(in the rows, 128 means zero)
Each row has a class, written as a number after it.
[ 99 135 100 155  98 113 134 163 181 154 129 110 117 152 148 163 166 151
 124 128 137 155 154 135 152 119  98 126 132 171 129 115 147 138 140 115
 133 153 160 135 152 129 153 124  57 107 184 121 140 110  77  89 110]  0
[117 131 129  96 116 125 164 161 145 155 124 127 127 103 105 144  92 124
  94 109 172 195 136 111  92 108  71 114 170 122 121 161 101 112  87 135
 156 209 125 113  92 140 100 152 194  93 139  72 112 104 147 133 177]  6
[106 125 155  80 169 129 160 135 146 148  88 110 156 111 155 119  83  86
 136 161 140 111 168 114 119  94 136 134 100 196  92  86 133 125 105 135
 191  87  90 173 130 129 167 115  90  78 126 149  95 169 122  97 139]  1
[106 100  98 151 168 111 137  75 163 108 107 119  77 124 174  82 196 124
 136 104  98 150 140 128 162 137 134 152 142 173 104 116  94 161 105 136
 135 181  99 116 167 140  90  89  83 155 177 154 148  88 105 106  80]  7
[149 127 162 121 124 153 115 109 159 178 133 103 123 164 173 162 161 159
 107 135  75 173 111 106 127 126 159 148  82 141 134 170 105 166 180  89
 135 119 125 127 122 157 118 106 137 107 163 156 108 108  84 125 151]  2
[161 160 194 133 171 138 155  94 172 122 153 122 160  87 144 172  67 116
 126 143 104 120 160 123 192 111 168 130  98 111 162 124  87 132 101 109
 143 163 112 153 107 156  98 159 151 109 119 114 149 114 140 162 142]  0
[129 147 117 114 109 160 122 102 132 137 113 134  97  63  63 122  48 142
 132 154 162 128 149 145 111  77 133 127  93 114 180  99 164 127 149 109
 162 118 140 149 105 128 125 160 150  78 107 104 152 135 157 112  96]  3
[149 126 173 177 153 121 148 127 121 108 106 153 145 176 178 129 145 140
 151 184  42 120 101 154  89 134  80 124  69 130 129 107 160 141 161 155
 107 157 116  93 168 112 141 120 124 129 110 160 137 139 104 139  84]  4
[154  99  89 100 127  91 119  91 141 140 114 139 118 105 114 121 146 185
 118 124  74  86 106 147  82 134  34 101 100 132 106 108 142 151 125 128
  70 147 130  92  97 178 100 166 114 151 149 128 105 176 159 119 119]  7
[135 131  97 120  97 105  79 163  87 148 130  97  79  89  40 112 195  91
 139  84  55 100 136 152 114  91 140 137 101 109  95 148 132 115  79 108
 107 168 117  85 177 132  97 147 112 173 181 107  76 112 117  94 134]  5
[163 151 137 144  82 135 170 101 160 185 117 139 140 174 133 162 125 168
 110 127 126 163 174 135 147 114 145 100  99 141 179 109 129  96 147 112
 165 125 105 159  84 105 125 155 103 124 114 157 123 163 116 127 153]  3
[144 144 128 149 105 131 109 114 121 196 120  76  88 171 140  95 136  95
 104 114 113 145 140 130 167 120 177 153  63 139 116 105 176 139 138 130
 183  89 120 166 114 110 144 139  56 137 145 155 120 123  87  78 147]  6
[115 162 138 115 166 124 109  87 142  92 131 124 151 122 154 142 129 118
 110 104 144 132 147 115  98 123 105 120 105 171  76  98 137 182 156 141
 120 146 163  72 152 107 125 127 101  74 184 115  83 103 100 113  83]  3
[132 146 106 190 101 144 157 166 159 115 116 176 134 119 114 128 133  92
 150 140  96 134 161 129 178 100 164 101 146 124 113 157  78  93 144 135
 155 110 121  77 103 127  97  93 159 140 125 161 120 121 132  64 119]  1
[157 146 115 169 143 125 197 113 162 105  72 148  91 182 192 120 129 131
 118 172  71 121 148 126  73 117  61 120  93 151 137 124  77 112 135 129
 102 174 117  73 109 139 124 112 112 139 132 126 111 135  87 124 134]  2
[151 104  62 141 149 129 128 126 148 141  80 100  83  81 146 101 121 117
 127 138 110 172 121 140 121 122 136 142 136 115  69 131 132 130 123 122
 166  94 112 167  85 151 116 132  72 110 112  80 112 153  95  15 134]  6
[145  78  97 144  96 135 126 170 161  62 100 132 168 102 134 136 174 118
 126 138 164 117 133 121 109 128  93 125 213 136 116 150 113 166  84 130
  98 100 155  53 133 131 156 141  83 119 147 145 129 111 129 135 162]  0
[110 107 158 133 142 108 159  79 142 155 122 141  86 192 134 120 152 136
 104 100 100 122 110 123 124 151 114 117  84 135 124 103 138 159  82 138
  90 134 134 142 148 124  88 146 119 143 132 158 107 112 111 185 140]  3
[148 119 114 168 125 135 175 174 181 151 127 176 149 155 129 154 192 171
 116 178  91 119 134 158 164  81 102  55 110 111 116 120 119 132  85 101
 124 135 107 126 117 139  77  84 151 131  37 134  97 150 126 161  74]  5
[134 135 137 168 153 142 170  43 136 102  54 125 106 177 138 176 157 108
 115 144  73 139 104  97 112 157 103 214 104 137 139 158 109 122 154 142
 139 154 125 134  73 162 101 117 123 162 149 153 161 111 136 141 144]  4
[110 118 137 162 133 111 186  86 136 207 132 125  93 158  99  76  91 150
 122 155 160 155 133 146  77 120  55 125 113 146 186  83 139 143 103 152
 133 152 114 117  88 163 105 125 125 112 134  68 166 119 124 126 150]  6
[144 140 184 158 139 136 129 133 114  75  82 165 147 150 132 165 165  89
 136 120 110 159 151  96 143 138 103  95  57 122 168 161 160 144 106 169
 105 137 109 137 125 149 105 144 145 164 161 125 132 117  70 163 163]  2
[ 90 135 102 125 137 120 136 158 180 162 128 102  58 126 118 121 133 104
 130 127 131 134 107 151 148  99 135 153 191 129 132 168  93 147 166 122
 122 136 137 122 150 113  76 135 143 122 131 153 110 145 115 135  73]  9
[100 119 144 113 109 126 129 179 140 192  91 118 119 105 157 130  97 143
 139 151 178 202 162 118 188 137 100  91 120 142 173 126 144 112 151 148
 144 124 122 167 134 105 133 179 134 100 153 187 136 126 121 126 166]  9
[157 124 128 118 107 104 119 208 104 149 144  79 134 106 140 177 156 129
 112 114 111 110  93 109 165 119  99 149 135 125 102 145  87 127 121 114
 128 102 126  80 149 123 130 111 122  95 168 147 105  72  99 115 185]  5
[ 88 109 103 112 127 138 126  76  91 167 158 133 115 156 133  96 157 120
 168 114 148 130 133 148 115 126 178 159 108 102 155  87 155  83 144 167
 166 125 110 129 158  80  93 111 163 144 118 122 168 148 120 134  82]  1
[110 124 142 114 123 125  85  87  74 131 142 124 148  55 134 139  91  80
 113 122 136 163 117 120 171 153 210  78  97 144 107 130 167 124  98 159
 134 111 125 165 125 141 134 148  60 121 117  72 123 160  87 103 166]  9
[121 133  98 141 150 129 122 122 155 158 156 103 139 134  88 127  79  87
  92 133 191 131 119 121 181 138 101 142  84 156 145 121 116 135 185  84
 169 108 142 139 132 144 101 115 194 100 168 126 155  62 159 106  92]  5
[126  87 140 125 155 120 119 109 119 153 147 105  95 106 116 115 117 138
  95 149 146 124 106 143  88 131 126 116 180 136 112  86 183  97 170 132
 110  69 148 164 147 164 162 130  83 143 139 138 125 185 141  99  86]  7
[139  96  84 145  94 144  98 141  99 146  65  73 162 138 120 126 152 137
 150 144  79 188 125 133 183 116 120 169 102 117 161 124 138  69 133 135
 144 126 119 146 137  85  97 137 119 142 174 139  87 135 105 102 186]  5
[137 145 136 141 123 108 182 103 159 157 134 150 131 151 140 136 125 128
 110 143 124 160 138 138 108 117 135 108 134 125  96 102 123 116 106 141
 156 185 161  59 113 120 127 134  59 145 120 169 165 138 140 154 157]  3
[111 157 158 152 136 116 203 151 142 215  88 100 159 151 146 119  50  90
 129 180 155 170 182 112 153 120 152 115 171 138  89  82  89 105 136 157
 207  46 135 167 123 119 139  97 107 118 128 119 129 128 103 102 161]  1
[102 141 106 159 125 151 139  88 108  82 145 138  82 185  94  74 102 113
 120  89 124 131 109 150  92 127 175 138 108 109 114 123 172 119 116 137
 138  90 150 154 154 104 135 116 132 158  94 113 107  97 158  99  96]  3
[135 150 109 165 188 107 105 121 170 139 119 151  60 137 120 122 154  92
 151 161  75 130 148 112 193  93 123 124  46 100 140 165 114 182 102 119
 103 191 126 123  94 183  82 145 111 126 151 134 167 111 114 110 114]  6
[134 107 128 143 125 105 128 121 152 137 142 154 109 102 142 121 165 137
 108 113  74 137 118 141 143 132 143 107 121 128 159 133 144 150  62 124
 114 176 153  93 142 173 126 151 127 156 160 136 124 111  96 124 165]  8
[109 145 104 117 152 125 125 107 132 140  69 112 119  99 119 111 162 137
 112  81 133 146 134 136 108 168 116 142 161 160  86 144  96 121 149 148
 142 116 103 150 174 137  76 119 119 174 135 155  95 100 139 109 129]  9
[142 144 137 123  76 162  96  99 163 137 128 135 134 124 160 149 141  98
  94 107  92 198 150 134  84 124 171 139  96 195 133 131  96 133 181 113
 140 154 110 136 155 166 165  75 176 120 124 122 173 111 164 137 135]  4
[108 115 120 108 157 176 107  67 113 125  62 115 143 164 142 123  92 108
 166 129 107 109  47 125 138 145 138 181 104 126 143 177 133 166 140 132
 155  92 120 139 144 141 132 151 164 184 183 155 128 142 134 152 116]  2
[140 117 113 138 114 138 115 183 134 158  93 129 155 117 144 157  96 155
 139 159 151  90 169 106 140 129  67 112 194 117 114  99 119 138 119 139
 156  86 122 173 139 139 169 104 141 131 117 160 143 158 160 159 112]  1
[138 137 121 170 131 103 138 120 129 154 156 101  82 120 163 145 183 131
 124 127 138  83  98 119 126 177 106 174 175 103 102 118 126 161 107 133
 120 143 157  65  77 159 134 126  18 135 156 116 177 105 107 109 159]  0
[ 92 121 165 144 107 114 191  88 133 143 166 164  97 114 111 122 182 113
 158 127 120 113 161 166 113 131 197  91 192 118  76 140 123 161 104 127
 135 124 146 110 153  97 162 181 136 126 121 150  91 131 157 100  51]  0
[ 97 143  84 104 126  90 197  88 177 118 121 165  79 130 146 110  99 172
 132 139 137 131 147 173 126 128  47 131 112 195 125 143  93 124 165 123
  61 176 134  69 123 139 116 135 252 106 131 189  73 154 132 153  85]  8
[118 115 121 124 112 116 129 138 116 167 150 148 133  98 119 131 118 104
 147 144 153 208 155 116 215 129 179 128 102 125 145 151  94 152 119 107
 175  71 114 137 137 117 137 137 147  98 186 135 191 118 132 114 159]  8
[122 133 144 122 120 133  44 170  82 124 112 136 122 114 109 120 142 152
 116 143  54 104 129 121  97 110  75 127  85 106 152  91 189 143 132 161
  95 144 121 141 111 139 123 131  65 126 117 105  88 153 153 120  94]  7
[113 140 150 117 107 138  92 144 102 127  89 157 150 103 180 107 155  90
 150 120 118 152 163 143 111 148 110  86 134 133 122 105 121 147 148 136
 111 123 132  78 157  89 165 174 132 109 164 144  56 142 104  89  85]  2
[154  98 115 174 137 135 130 158 163 173 107 124 164 168 122 123 148 140
 136 148 104  90 127 112 116 123  91 138 130 105 127  98 131 120 114 110
 183 115 131 130 152 123 115 114 119 131 137 133 164 124 114 141 146]  1
[ 90 142 143 159  77 145 135 134 145 142 130 143 152  97 136 174 110 116
 125 140  89 140 186 148 194  67 169  34 114 182 102 114  93 135 128 148
 161 193 137 117  84 131 135 102 130 109 138 146  76  87 142  61  82]  1
[113 112 147 141 113 133 107 184 104 128 114 159 134 132  78 122 116 130
 123 161 103 126 150 122  77  80 114 106 123 101 123 136 150 156 100 151
 156 115 141  94 122 120 126 146 126 114 102 136 116  94 135 104 111]  8
[106 110  58 157 189 145 169 120 121 136 135 106  83 100 108 103  59  96
 148 144 202  89  80 134 168 110 115 152 125 113 146 155 154 123 117 159
 160  91 132 116  88 154 127 125 152 138 152  72 169 119 100 105 135]  6
[122 108 154 133 115 158  95 131 127 193 131  79 157  78 111 135 168 120
 128 119 127 170 135 149 103 105 140 119 159 132 135 101 109 102 114 118
 169 148 142 150 138 119  89 136  77 122 155 131 169 111 184 108 226]  0
[158 141 123 110 132 153 138  86 184 181 120 100  92 146 125  76  94 201
 121 107  69 105 129 129  98  94  92 170 137 146 156 133 135 117 100 106
 151 182  91 100 111 182 109 132 166 175 165 169  98 160 173 121 130]  7
[ 88 101 120 113 102 176 127  66 154 126 132 175 156  77 109 137 136 124
 117 122  65 159 176 122 143 131 210 109 136 172 124 108 123 124 120 109
 165 161 121 188 120 134  97  96 154 164 141 125 100 155 154 100  88]  8
[ 66 119 100 155 109 119 129 122  81 226 154 127  91 183 128  94 173 145
 160 138  74 134 117 164 154 136 203 156 142 120 134 120  93 110 171 159
 173 103 114 140 161  83 128  98 118 168 130 169 141  99 132  84  91]  8
[151 120 144 159 137 115 137 119 102 142 150 151 141 157 159 135 101 132
 129 139 107 130  99 157  64 153  77 144 127  98  97 134 132 137 160 161
 126  94 125  67 116 123 153 144 151 120  71 152 150 172 172 162 117]  4
[144 105 188 146 129 142 150 112 163 171 164  95 146 179 138 124 120 125
 121 175 138 112 124 137 119 118  91 129 124 118 159  64 131 178 115 114
 127 128 112 136  61 126  76 124  84 105 109 115 154 131 148 132 105]  0
[114 130  93 168 141 130  61 113 144 128 108 106  91 139 155 127 187  92
 135 126  95 113 136 123 145 107 156 141 160 127 124 120 108 104 163 164
 118 167 136 100  94 145  82 110  88 135 161 152 128 140 112  55 113]  1
[ 98 115 126 109 111 131 122 100 112 126 113 158 111  89 117 123 131  89
 123 155 117 154 112 116 159 120 180 104 129 105 121 169 114 160  91 119
 136 133 143 116 119 135 111 154 146  93 118 109 114 140 108 109 118]  2
[121 156 142 135 120 126 150 125 145 181 160 194  70 159 133  86 187 147
 104 118 107  88 131 129 121 143 116 120  86 142 141 103 144 143 106 102
 119 124 113  74 135 161 164 116 104 159 141 160 148 142 180 164  86]  7
[122 108 110 120 132 132 141  68 104 156 135 158 121 139 112 104 112 146
 135 161 158 110 132 131  97 159 123 113 106 122 158  99 164 122 121 106
 150 132 125 161 176 131 133 125 159 148 143 127 173 148 156 155  86]  1
[120 115 172 123  97 129 159 147 177 138  87 129 151 107 131 156 147 164
  73 159 107 139 126 154 118  93 109  90 131 178  96 120 162 187 112 104
 157 137 142 115 139 154 187 145  98  80 117 168  76 116 133 123  84]  4
[121 124 109 153 115 130 182  96 166 120  84 111 143 181 130 121 134 113
 128 138 149  96 160 113 141 131  76 145 102 177 121  53 144  87 130 110
 117  88 122 131  87 111 115 121  98 127 150 122  94 166  78 122 130]  5
[113 119 170 108 172 106 113 146 128 140 160 120 132 132 170 108  84  85
 163 180  94 143 113 123 170 143 139 116 112 131 156 149 100 189 139  95
  91 156 128 112 184 137 128 130 117 113 181 162 113 115  67 116 100]  2
[ 82  89 135 130 153 149  98  92  75 111 104 127 147 121 123 145 156  95
 122 159 136 123 123 131  81 135 104 117 134 145 121 121 149 133 158 147
 109 143 159 144 174 112 131 118 159 118 111 153 118  95 135 142  83]  4
[129 103  83 140 114 100 110 137  70 122 144 123 122 176 156 119 158 120
 144 143  92  98 129 133  86 151  71 114 102 102 116  88 110 115 128 150
  84 157 139 109  86  92 125 131 103 145 131 102 132 117 134 106 161]  8
[130 121 135 131 140 122 119 184  99 138  80 133 160 131  55 144 162 153
 155 134 115 119 109 140 118 108  27 102 146 109 160 170 139 130 100 132
 116 149 101 168 156 139 105 147 172 163 145 112 106 129 153 166 132]  7
[104 104 105  93 111 147 162 105 151 133 120 105 111 140 156 139 112  60
 137 127 152 129 108 134 167 122 182 107 103 160  91 108 133 164 142 126
 136 105 156 162 118 103 145 111 144 138 131 145 117  87  95 114 101]  3
[121 119 109 170 141 149  73 139 137  98 129 124 153 149 119 168 146 156
 172 137  88  78 142 132 132  94  86 141  80 143 176 115 108 102 181 135
  73 143 110 140  89 152 100  81 119 123 127 135 146 144 139 157 150]  1
[119  67  97 144 151 121 140 121 132  90 152 106  77  65 118 121 110 137
 126  97 157 113  96 163 103 148 107  89 187 115  95 161 108 155 120 122
  86 122 141 123 120 156 142 168 148 139 138  99  98  90 163 100 108]  9
[134 111 142 126 143 134 179 128 155 172  96 123  70 103 139 151 132 142
 121 157 106 122 126 117 121 131  99 144 136 115 122  93 137 114 120 128
 153 183 127 163  96 124 119 139 115 117 128 139 136 142 131 140 129]  3
[129 156 104 143 146  95 131 124 113 193 175  96 167 181 139  76 151 113
 153 129 163 120 139 150 142 139 117 139 112 127  94 113 129 136 157 137
 152  73 143  51 114 108 119 107 100 119 151 169 119 134 124  86 163]  1
[102 119 120 147  86 152  94  92 109 153 154 112 129  97 127 101 122 107
 141 153  97 146 156 141 164 116 172  92 151 131 111 128 121 195 107 139
 142 161 159 101 146  98 117 135 125 122 184 124 102 100 166  69  74]  0
[133 130 105 116 134 156 156 143 169 159 133 131 131 146  88 122 146 177
 107 118 106 124 131 118 120 127 108 150  81 116 116 133 134 130 121  96
 128  71 101 165  93 161  77  86 132 144  79  97 100 140 145 145 140]  9
[100 124 131 109 177 111 143  82 148 140  76 129  88 116 107 116 113  60
 127 121 144 166  76 127 155 113 252 155 156  69 123 174 145 148  80 163
 138  75 147 117 114 187  75 183  98 166 101  93 127 108  17 101 125]  6
[132  88 109 143 187 131 127 151 108 170  98 135 116  48 151  89  96  88
 148 143 137 134 118 128 118 143  81 138 146 108  97  93 143  83 121 142
 177 125 127  81 140 123 119 146 112 126 141 115 142 132  94  65 104]  7
[166 150 169 140 128 117 118 116 157  97 120 125 117 146 160 155 150 141
 105 132  80 151 145 140 115 113  94 143  59  99 162 106 163 148 136 112
  60 151 158  84 125 147 113 155 128 113 119 146 120 126  87 184 126]  4
[ 90 132  91 142 125 107 135  97 121 125 116 124 117 181 142  58  84  76
 180 143  75 109 139 118 152 105 148  86 127 148  99 170 108 206 106 183
 118 156 118  98 137  79  82 158 167 123 169 111  49 120  61  53  87]  6
[174 161 129 136 131 114 165 114 174 101  49 179 110 134 181 165 168 127
 122 125  85  98 188  96  84 133  59 134 107 157 139 105 128 104 102 159
 105 170 118  76  98 191 121 115 120 172 135 186 112 145  87 116 137]  1
[126 111 158 143 109  98 176  60 128 152 112 167 132  78 106 114  87 148
 100 164 138 191 152 143  97 117 102  59 111 166 124 101 183  97 119 122
 158 179 173  91 155 131 145 188 121  93 153 140 128 145 105 100 114]  7
[109 160 130 133  83 134  99 152 143 164 122 119  94 151 169 144  94 149
 140 126  75 154 161 127 117  97 151 110 109 136 138 126 134 141 170 168
 148 112 127 173 167  83 117 162 120  96 154 121 127 153 124  91 111]  0
[150 115 132 169 110 100 137 143 181 171 100 115 113 117 145 102  82 159
 145 132 118 102 147 132  92 155  89 129 153 131 103  97 159 138 103 132
 150 150 135  90 154 148 147 188  67 137 148 136 162 123  63 103 141]  0
[183 154 137 117  82 112 218 202 169 164 123 153 128 121 149 169 142 162
 102 139 114 129 136 128  95 116  56 106 167 100  83  75 130  98  60  94
 161 140 120 112 137 146 154  98 151 134  89  87 120 150 116 130  99]  5
[179 121 109 153 142 119 136 130 145 157 129 126  60 176 134 163 131 141
 102 133 141 127 101 122  98 130  88 171 141  65  88 148 117 157 106  74
 156 114 138 109  82 123 138 158  57 108 101 147 168 158 154 163 116]  3
[160 107 105 111 121 114  93 217 148 136  88 127 134 102 174 150  98 113
 119 158  82 166 122 113 104  93  25  95 133 139 145 165  75 146 157 137
 114 171 141 100 125 124 110 148 173  77 137 153 108 110 147 112 164]  7
[ 84 184 158 141  87 170 120 110 119 179 125 143 154 123 105 139 113 168
 137 138 134 186 178 150 120 112 172 114 124 166 175 116 148 121 200 125
 179  96 139 157 212  93 139 127 135 114 182 129 113 106 138  78  56]  0
[142 124  94 129 112 119 109 142 129 102 141 154 123 110 119 147 163  91
 109 105 112 117 146 121 132 133 119 121  69 141 119 129 135 120 133 127
  60  71 151  77 122 153 115 116 131 143 128 147 100 143 123 157 170]  5
[100 116 153  90 155 115 142 145 114 166 100  91 138 133 156 180 114 123
 125 168 110 127  91 130 127  91 136 150 161 150  92 141  78 151 142 130
 169  99 136 150 126 119 160 131 121  80 133 154  98 105 118 106 131]  8
[119 192 110 118  90 134 152 108 144 138 106 159 169 145 135 137 121 157
 115 144 132 164 174 140 140 103 129  79 103 157 142 104 142 161 140 125
 130  94 165 148 160  93 130 109 140  90  99 119  69 144 105 143 102]  3
[169  75 109 137 112 120  95 149 101 116 124 108 128 160 141 157 135 140
 132 142  88  99 142 105  74 103  94 140  96 133 114 119 140 117 107 115
 105 103  99 103 135 117 154 136  75 104 128 117  97 154  69 120 133]  5
[103 149 158 168 132 136 168  51 160 130 181 150 100 155 176  79 131 135
 140 143 120 129 136 155 145 153 161 108  85 163  94  71 180 167 114 142
 106 140 144  97 170 132 133  91 109 147 148 126 150 137 112 130  53]  0
[137  79 145 126 149  92 146  79 155 117 131 119  87 117 159 123 147 163
 123 202  61  94 109 164  83 115 136 116 102 140 124 120 175 178 159 162
  71 193 131  73 134 154 124 154  84 131 112 186 139 174  95 172  85]  4
[118 136  89 151  82 141 128 110 146 124  96 128 103 182 130 141 123  78
 129 104 109 130  90 150 156 124 190 124 134 123 103 130 138  96 125 144
 120 158 152 112 114 114 122 126  94 201 108 135 123 128  68 129 108]  3
[124 122 125 118 133 122 130 126 121 125 143 154 140  91 119 127 143 116
 136 112 146 127 143  97 133 121  86 106 139 131 141 110 132 115  72 135
 128 152 131 133 144 148 135 129 168  97 149 105 150 115 128  92 160]  6
[ 97 123 144 139 194 130 191  65 125 161 115 146 140 117  84 120 126 162
 149 189 110 123 176 151  74 103 164 120 130 122 129 122 132 113 158 151
 171 135 105 129 158 150 130 136 137 150 113 132 148 125 147 114  57]  4
[143 109  96 131  90 122 156 149 128 153 155  97 144 210 129  97 117 154
 147 129 104 183 154 112 142  93  88 130 126 108 122 124  90  77  82 148
 129 144  91 113 163 113 109  87 204 151 157 131 186 119 158 119 184]  4
[146  90  99 180 137 112 184 150 210 159 125 120 105 140 101 135  75 145
 124 150 104 135 131 154 129  99  80 138 128 127 138 117 149 134 147 138
 119 113 155 102  83 139  95 139  88 131 116 143 125 182  82 158 143]  3
[143 145 152 156 129 152 171 130 188 162  95 144 122 185 152 110  97 138
 144 175 106 130 147 103 117 105 128 108 166 129 112 140 101 105 149 141
 128  81 114 118  99 139 152 149 177 123 118 159 106 180 154 101 125]  9
[ 73 102 123 139 135 133 130 125  97 149 105 162 154  99 125 114 131 104
 155 174 153 172 184 111 169 110  97 108 113 162 155 107 141 161  73 163
 152 125 141 112 132 126 160 118 154  91 169 118 128 102 111 104 120]  8
